Here is a tiny trained network, its code and every weight. The questions are about switching its units off for an input and a class, where a switched-off unit gives its printed mean instead of its output.

import numpy as np


def w(rows, s, z=0):
    codes = np.array(rows[::2]) - 128.0
    scale = np.full(codes.shape[1], s)
    scale[-1] = z or s
    return codes * scale


def norm(h):
    return h / np.sqrt((h * h).mean(-1, keepdims=True) + 1e-5)


def f(y):
    return y / 2 * (1 + np.tanh(0.7978845608 * (y + 0.044715 * y**3)))


def log_softmax(a):
    a = a - a.max(-1, keepdims=True)
    return a - np.log(np.exp(a).sum(-1, keepdims=True))


def net(x, mask):
    res = np.array(x, float).reshape(1, 8) / 4 @ E
    u = 0
    for l in range(2):
        y = f(norm(res) @ A[l][:, :-1].T + A[l][:, -1])
        res = res + np.where(mask[u : u + 16], y, B[l][:, -1]) @ B[l][:, :-1]
        u += 16
    return log_softmax(norm(res)[-1] @ U[:, :-1].T + U[:, -1])


A, B = {}, {}
E = w([
[190,93,94,49],'x0',
[144,136,73,181],'x1',
[104,59,22,115],'x2',
[182,139,130,48],'x3',
[1,38,145,81],'x4',
[119,72,166,73],'x5',
[165,61,175,180],'x6',
[43,205,185,102],'x7',
],0.0058)
A[0] = w([
[87,166,38,85,226],'L0N1',
[63,59,192,100,14],'L0N2',
[117,132,127,160,85],'L0N3',
[94,122,129,131,19],'L0N4',
[188,119,206,123,82],'L0N5',
[99,171,161,116,6],'L0N6',
[188,126,193,88,50],'L0N7',
[210,173,101,120,137],'L0N8',
[58,163,46,104,47],'L0N9',
[132,52,172,160,92],'L0N10',
[174,80,83,131,50],'L0N11',
[188,128,181,88,25],'L0N12',
[55,108,35,142,64],'L0N13',
[90,100,138,119,135],'L0N14',
[58,99,122,151,100],'L0N15',
[128,148,132,247,69],'L0N16',
],0.011,0.002)
B[0] = w([
[170,170,66,91,240],'L0N1',
[36,52,174,141,251],'L0N2',
[144,96,134,153,127],'L0N3',
[120,140,129,117,123],'L0N4',
[143,145,254,110,202],'L0N5',
[177,113,71,103,158],'L0N6',
[152,136,229,141,196],'L0N7',
[24,70,181,104,217],'L0N8',
[151,177,170,114,205],'L0N9',
[70,226,119,57,199],'L0N10',
[225,80,43,97,186],'L0N11',
[187,153,159,138,180],'L0N12',
[151,82,197,127,227],'L0N13',
[57,183,124,79,174],'L0N14',
[104,85,118,124,201],'L0N15',
[113,184,78,210,213],'L0N16',
],0.0064,0.0036)
A[1] = w([
[111,125,110,129,111],'L1N1',
[66,71,160,140,64],'L1N2',
[154,65,117,59,145],'L1N3',
[117,146,117,247,3],'L1N4',
[157,127,121,128,127],'L1N5',
[70,213,183,128,210],'L1N6',
[164,79,69,110,44],'L1N7',
[119,196,117,77,30],'L1N8',
[116,151,104,248,38],'L1N9',
[207,177,138,141,169],'L1N10',
[88,99,140,94,83],'L1N11',
[161,161,127,213,98],'L1N12',
[80,135,54,131,205],'L1N13',
[80,108,171,143,146],'L1N14',
[114,108,140,204,94],'L1N15',
[186,136,207,129,70],'L1N16',
],0.014,0.0034)
B[1] = w([
[135,138,136,122,128],'L1N1',
[74,135,108,122,179],'L1N2',
[142,122,116,232,202],'L1N3',
[157,242,102,214,171],'L1N4',
[128,70,122,133,131],'L1N5',
[178,78,68,128,254],'L1N6',
[160,65,70,191,161],'L1N7',
[136,193,93,40,152],'L1N8',
[143,254,136,201,177],'L1N9',
[46,102,158,104,183],'L1N10',
[55,169,96,152,164],'L1N11',
[76,143,174,171,166],'L1N12',
[166,119,216,92,182],'L1N13',
[85,113,143,155,183],'L1N14',
[153,201,145,93,150],'L1N15',
[184,96,222,96,179],'L1N16',
],0.0087,0.0083)
U = w([
[147,229,141,210,206],'0',
[14,94,131,112,255],'1',
[208,51,55,167,80],'2',
[166,178,82,20,38],'3',
[185,98,250,84,66],'4',
],0.018,0.00049)

Each question gives the input, the list of numbers given to net, and the class t.
The units are the neurons (one row each of A and B). Each row of codes is followed by its name. A weight is (code - 128) times the scale printed after its matrix; where a second scale follows, it is the last column's (A, B and U).
mask holds one flag per neuron, layer by layer. A switched-off neuron (its flag False) gives its mean, the last column of its row in B, instead of its output. The means were averaged over made-up inputs and are rounded, as every weight is.
A unit's drop is (log p(t) with every unit on - log p(t) with that unit switched off) / (log p(t) with every unit on - log p(t) with every unit switched off).
The circuit of an input: a set's keep is (log p(t) with only the set's units on - log p(t) with every unit switched off) / (log p(t) with every unit on - log p(t) with every unit switched off). Starting from the 12 units with the biggest drops (on a tie, the unit counted first), units are removed one at a time, each time the one whose removal leaves the highest keep (on an exact tie, the one counted first), for as long as the keep stays at least 0.8.
circuit, biggest first: the units of the circuit, biggest drop first
most important unit: the unit with the biggest drop
k most important neurons: the k neurons with the biggest drops, biggest first
top k neurons in layer l: the k neurons of layer l with the biggest drops, biggest first
drop of u: that unit's drop, to one decimal
input [-5,4,-8,4,0,4,-7,1], class 3: circuit, biggest first => (L1N8; L1N6)
input [4,2,0,5,-2,6,-3,-3], class 2: circuit, biggest first => (L1N3)
input [4,-3,0,3,-7,5,-8,-6], class 2: circuit, biggest first => (L1N3; L0N8)
input [5,4,6,-2,-8,-7,8,0], class 0: 3 most important neurons => (L0N16; L1N9; L1N6)
input [1,4,-1,-7,3,4,-8,6], class 3: 4 most important neurons => (L0N1; L0N9; L0N8; L1N8)
input [2,-1,-2,4,8,-3,-6,-6], class 2: top 2 neurons in layer 0 => (L0N1; L0N8)
input [1,-1,4,-8,1,5,5,-4], class 1: 3 most important neurons => (L0N10; L1N6; L0N1)
input [-1,8,-4,8,-4,-3,7,5], class 4: top 2 neurons in layer 0 => (L0N5; L0N8)
input [7,6,-2,4,0,-4,0,3], class 3: top 4 neurons in layer 0 => (L0N13; L0N2; L0N1; L0N15)
input [-2,-4,2,1,0,-4,-7,-6], class 2: 3 most important neurons => (L0N10; L0N13; L1N7)
input [5,3,2,8,1,1,0,2], class 2: 2 most important neurons => (L1N3; L0N10)
input [8,7,1,4,3,5,3,6], class 1: 4 most important neurons => (L0N2; L1N6; L1N11; L0N6)
input [1,8,6,6,3,3,-1,5], class 2: top 4 neurons in layer 0 => (L0N10; L0N13; L0N5; L0N16)
input [1,-7,-8,-1,7,-5,-2,-7], class 1: most important unit => L0N2
input [8,5,-8,2,0,-4,-2,6], class 4: drop of L0N14 => 0.1
